Here is a tiny trained network, its code and every weight. The questions are about switching its units off for an input and a target symbol, where a switched-off unit gives its printed mean instead of its output.

import numpy as np


def w(rows, s, z=0):
    codes = np.array(rows[::2]) - 128.0
    scale = np.full(codes.shape[1], s)
    scale[-1] = z or s
    return codes * scale


def norm(h):
    return h / np.sqrt((h * h).mean(-1, keepdims=True) + 1e-5)


def f(y):
    return y / 2 * (1 + np.tanh(0.7978845608 * (y + 0.044715 * y**3)))


def softmax(a):
    e = np.exp(a - a.max(-1, keepdims=True))
    return e / e.sum(-1, keepdims=True)


def log_softmax(a):
    a = a - a.max(-1, keepdims=True)
    return a - np.log(np.exp(a).sum(-1, keepdims=True))


def net(x, mask):
    ids = ['αβεζλμξπσφω'.index(c) for c in x.split()]
    T = len(ids)
    res = E[ids] + P[:T]
    u = 0
    for l in range(3):
        q, k, v = (norm(res) @ M[l].T for M in (Q, K, V))
        z = softmax(np.where(np.tri(T) > 0, q @ k.T / 4**0.5, -1e9)) @ v
        res = res + np.where(mask[u], z, O[l][:, -1]) @ O[l][:, :-1]
        u += 1
        y = f(norm(res) @ A[l][:, :-1].T + A[l][:, -1])
        res = res + np.where(mask[u : u + 12], y, B[l][:, -1]) @ B[l][:, :-1]
        u += 12
    return log_softmax(norm(res)[-1] @ U[:, :-1].T + U[:, -1])


Q, K, V, O, A, B = {}, {}, {}, {}, {}, {}
E = w([
[202,161,195],'α',
[62,156,181],'β',
[111,125,132],'ε',
[89,130,170],'ζ',
[53,177,167],'λ',
[137,120,61],'μ',
[45,81,88],'ξ',
[68,98,113],'π',
[209,133,73],'σ',
[67,139,119],'φ',
[151,251,91],'ω',
],0.018)
P = w([
[8,13,254],'0',
[156,131,69],'1',
[148,150,111],'2',
[138,142,110],'3',
[140,142,121],'4',
[145,148,131],'5',
[129,140,139],'6',
[149,142,160],'7',
],0.0057)
Q[0] = w([
[254,158,134],'L0H1',
[188,138,31],'L0H1',
[215,118,121],'L0H1',
[39,180,132],'L0H1',
],0.0086)
K[0] = w([
[123,95,180],'L0H1',
[44,12,129],'L0H1',
[113,68,134],'L0H1',
[76,174,131],'L0H1',
],0.012)
V[0] = w([
[190,18,252],'L0H1',
[32,237,189],'L0H1',
[199,178,127],'L0H1',
[137,106,127],'L0H1',
],0.0036)
O[0] = w([
[173,155,135,1],'L0H1',
[181,75,203,194],'L0H1',
[244,3,115,23],'L0H1',
[116,141,127,122],'L0H1',
],0.0047,0.0011)
A[0] = w([
[140,254,154,116],'L0N1',
[173,150,133,48],'L0N2',
[123,161,176,222],'L0N3',
[205,182,167,132],'L0N4',
[178,93,108,104],'L0N5',
[145,158,94,37],'L0N6',
[107,214,71,32],'L0N7',
[58,212,152,4],'L0N8',
[147,95,165,35],'L0N9',
[58,163,139,162],'L0N10',
[72,143,70,97],'L0N11',
[104,75,158,86],'L0N12',
],0.009,0.0021)
B[0] = w([
[86,102,16,184],'L0N1',
[111,152,169,125],'L0N2',
[227,235,1,181],'L0N3',
[38,96,59,183],'L0N4',
[54,83,172,150],'L0N5',
[105,121,195,131],'L0N6',
[132,104,175,164],'L0N7',
[140,63,102,199],'L0N8',
[164,88,158,98],'L0N9',
[191,134,51,251],'L0N10',
[188,240,115,203],'L0N11',
[16,122,20,156],'L0N12',
],0.0044,0.003)
Q[1] = w([
[121,223,170],'L1H1',
[178,193,60],'L1H1',
[254,142,29],'L1H1',
[188,80,159],'L1H1',
],0.0094)
K[1] = w([
[254,155,39],'L1H1',
[58,93,64],'L1H1',
[216,83,193],'L1H1',
[109,128,221],'L1H1',
],0.0061)
V[1] = w([
[115,242,54],'L1H1',
[160,178,124],'L1H1',
[190,46,254],'L1H1',
[141,109,61],'L1H1',
],0.0048)
O[1] = w([
[109,153,103,199],'L1H1',
[147,163,81,128],'L1H1',
[82,123,199,4],'L1H1',
[109,3,131,187],'L1H1',
],0.0058,0.0042)
A[1] = w([
[197,49,119,149],'L1N1',
[118,124,119,62],'L1N2',
[127,142,85,136],'L1N3',
[88,224,166,113],'L1N4',
[167,91,121,128],'L1N5',
[111,104,209,113],'L1N6',
[41,154,40,130],'L1N7',
[93,99,128,32],'L1N8',
[123,147,126,137],'L1N9',
[27,90,123,149],'L1N10',
[151,251,143,255],'L1N11',
[149,106,90,5],'L1N12',
],0.011,0.0023)
B[1] = w([
[100,66,254,165],'L1N1',
[134,121,156,126],'L1N2',
[121,158,196,181],'L1N3',
[117,73,64,126],'L1N4',
[111,92,187,143],'L1N5',
[183,149,57,123],'L1N6',
[203,60,218,254],'L1N7',
[144,165,155,123],'L1N8',
[128,118,140,132],'L1N9',
[210,183,148,167],'L1N10',
[119,27,128,165],'L1N11',
[134,135,73,148],'L1N12',
],0.0054,0.0086)
Q[2] = w([
[1,197,121],'L2H1',
[70,153,128],'L2H1',
[97,179,99],'L2H1',
[148,116,127],'L2H1',
],0.02)
K[2] = w([
[189,11,149],'L2H1',
[247,60,140],'L2H1',
[235,66,78],'L2H1',
[123,184,62],'L2H1',
],0.013)
V[2] = w([
[183,77,110],'L2H1',
[8,54,122],'L2H1',
[132,79,66],'L2H1',
[70,157,164],'L2H1',
],0.017)
O[2] = w([
[234,91,166,249],'L2H1',
[108,245,255,74],'L2H1',
[210,187,201,2],'L2H1',
[37,140,139,115],'L2H1',
],0.0089,0.0025)
A[2] = w([
[140,192,162,148],'L2N1',
[36,129,184,135],'L2N2',
[67,79,5,189],'L2N3',
[50,111,203,69],'L2N4',
[181,94,175,173],'L2N5',
[206,174,21,156],'L2N6',
[49,184,201,70],'L2N7',
[102,111,150,75],'L2N8',
[157,73,109,254],'L2N9',
[89,140,159,107],'L2N10',
[187,116,52,145],'L2N11',
[92,225,163,148],'L2N12',
],0.012,0.0044)
B[2] = w([
[45,21,73,181],'L2N1',
[133,172,69,220],'L2N2',
[31,113,255,250],'L2N3',
[166,141,22,193],'L2N4',
[94,145,184,242],'L2N5',
[238,141,215,207],'L2N6',
[171,156,25,226],'L2N7',
[131,121,60,121],'L2N8',
[150,174,187,253],'L2N9',
[144,111,59,151],'L2N10',
[222,116,165,218],'L2N11',
[161,86,69,212],'L2N12',
],0.0069,0.0056)
U = w([
[149,77,153,56],'α',
[112,144,110,173],'β',
[155,6,76,60],'ε',
[61,96,144,129],'ζ',
[156,158,107,255],'λ',
[230,154,107,184],'μ',
[160,254,151,79],'ξ',
[196,139,18,95],'π',
[123,158,254,112],'σ',
[100,69,162,17],'φ',
[154,125,128,30],'ω',
],0.014,0.0041)

Each question gives the input, a string of symbols that net reads in full, and the target symbol t.
The units are the heads (4 rows each of Q, K, V and O) and the neurons (one row each of A and B). Each row of codes is followed by its name. A weight is (code - 128) times the scale printed after its matrix; where a second scale follows, it is the last column's (O, A, B and U).
mask holds one flag per unit, layer by layer, with each layer's heads first. A switched-off unit (its flag False) gives its mean, the last column of its rows in O or B, instead of its output. The means were averaged over made-up inputs and are rounded, as every weight is.
A unit's drop is (log p(t) with every unit on - log p(t) with that unit switched off) / (log p(t) with every unit on - log p(t) with every unit switched off).
The circuit of an input: a set's keep is (log p(t) with only the set's units on - log p(t) with every unit switched off) / (log p(t) with every unit on - log p(t) with every unit switched off). Starting from the 12 units with the biggest drops (on a tie, the unit counted first), units are removed one at a time, each time the one whose removal leaves the highest keep (on an exact tie, the one counted first), for as long as the keep stays at least 0.8.
circuit, biggest first: the units of the circuit, biggest drop first
most important unit: the unit with the biggest drop
k most important neurons: the k neurons with the biggest drops, biggest first
k most important neurons of layer l: the k neurons of layer l with the biggest drops, biggest first
input ζ ζ ξ σ λ σ μ, target ζ: most important unit	L1N7
input ζ μ π σ π ξ β α, target ζ: circuit, biggest first	[L2H1; L1N10]
input ζ σ σ σ α ε α λ, target ζ: 3 most important neurons of layer 1	[L1N7; L1N10; L1N6]
input σ σ σ σ σ α, target σ: 3 most important neurons	[L1N1; L1N11; L1N7]
input σ α ε σ π λ π, target σ: 2 most important neurons	[L1N1; L1N11]
input ε σ μ λ, target ε: 2 most important neurons of layer 1	[L1N10; L1N7]
input ε ε ζ, target ε: 3 most important neurons of layer 1	[L1N10; L1N11; L1N6]
input ε φ λ σ ζ ξ α, target ε: 4 most important neurons	[L1N10; L1N7; L1N11; L1N6]
input π ζ α, target π: 4 most important neurons	[L0N12; L1N10; L1N11; L1N3]
input ζ μ ε π σ σ ζ, target ζ: 4 most important neurons	[L1N7; L1N10; L1N6; L0N3]
input σ α ε, target σ: 2 most important neurons of layer 1	[L1N11; L1N1]
input σ ε λ α, target σ: 3 most important neurons	[L1N11; L1N1; L1N7]
input σ π ε ε, target σ: 2 most important neurons	[L1N7; L1N1]
input ζ ζ μ, target ζ: most important unit	L2H1
input ζ ζ ξ σ σ μ σ, target ζ: 3 most important neurons of layer 1	[L1N7; L1N10; L1N6]
input ζ σ ω σ ω α λ φ, target ζ: 3 most important neurons	[L1N7; L1N10; L1N6]
input ε ε ζ ζ π σ, target ε: 2 most important neurons	[L1N10; L1N7]
input ζ α ε β, target ζ: 3 most important neurons of layer 1	[L1N10; L1N6; L1N7]
input ω π β π ω π ω π, target μ: 2 most important neurons	[L1N11; L1N10]
input ζ π σ ζ, target ζ: most important unit	L1N7
input ζ ε σ σ ε, target ζ: 4 most important neurons of layer 1	[L1N10; L1N6; L1N7; L1N11]
input π ξ β, target π: 2 most important neurons	[L1N7; L0N12]
input σ ζ π μ σ π, target σ: 2 most important neurons	[L1N7; L1N1]
input π ξ σ ε ζ ε, target π: 3 most important neurons	[L0N12; L1N7; L1N10]
input ζ β ε β σ, target ζ: 3 most important neurons of layer 1	[L1N10; L1N7; L1N6]
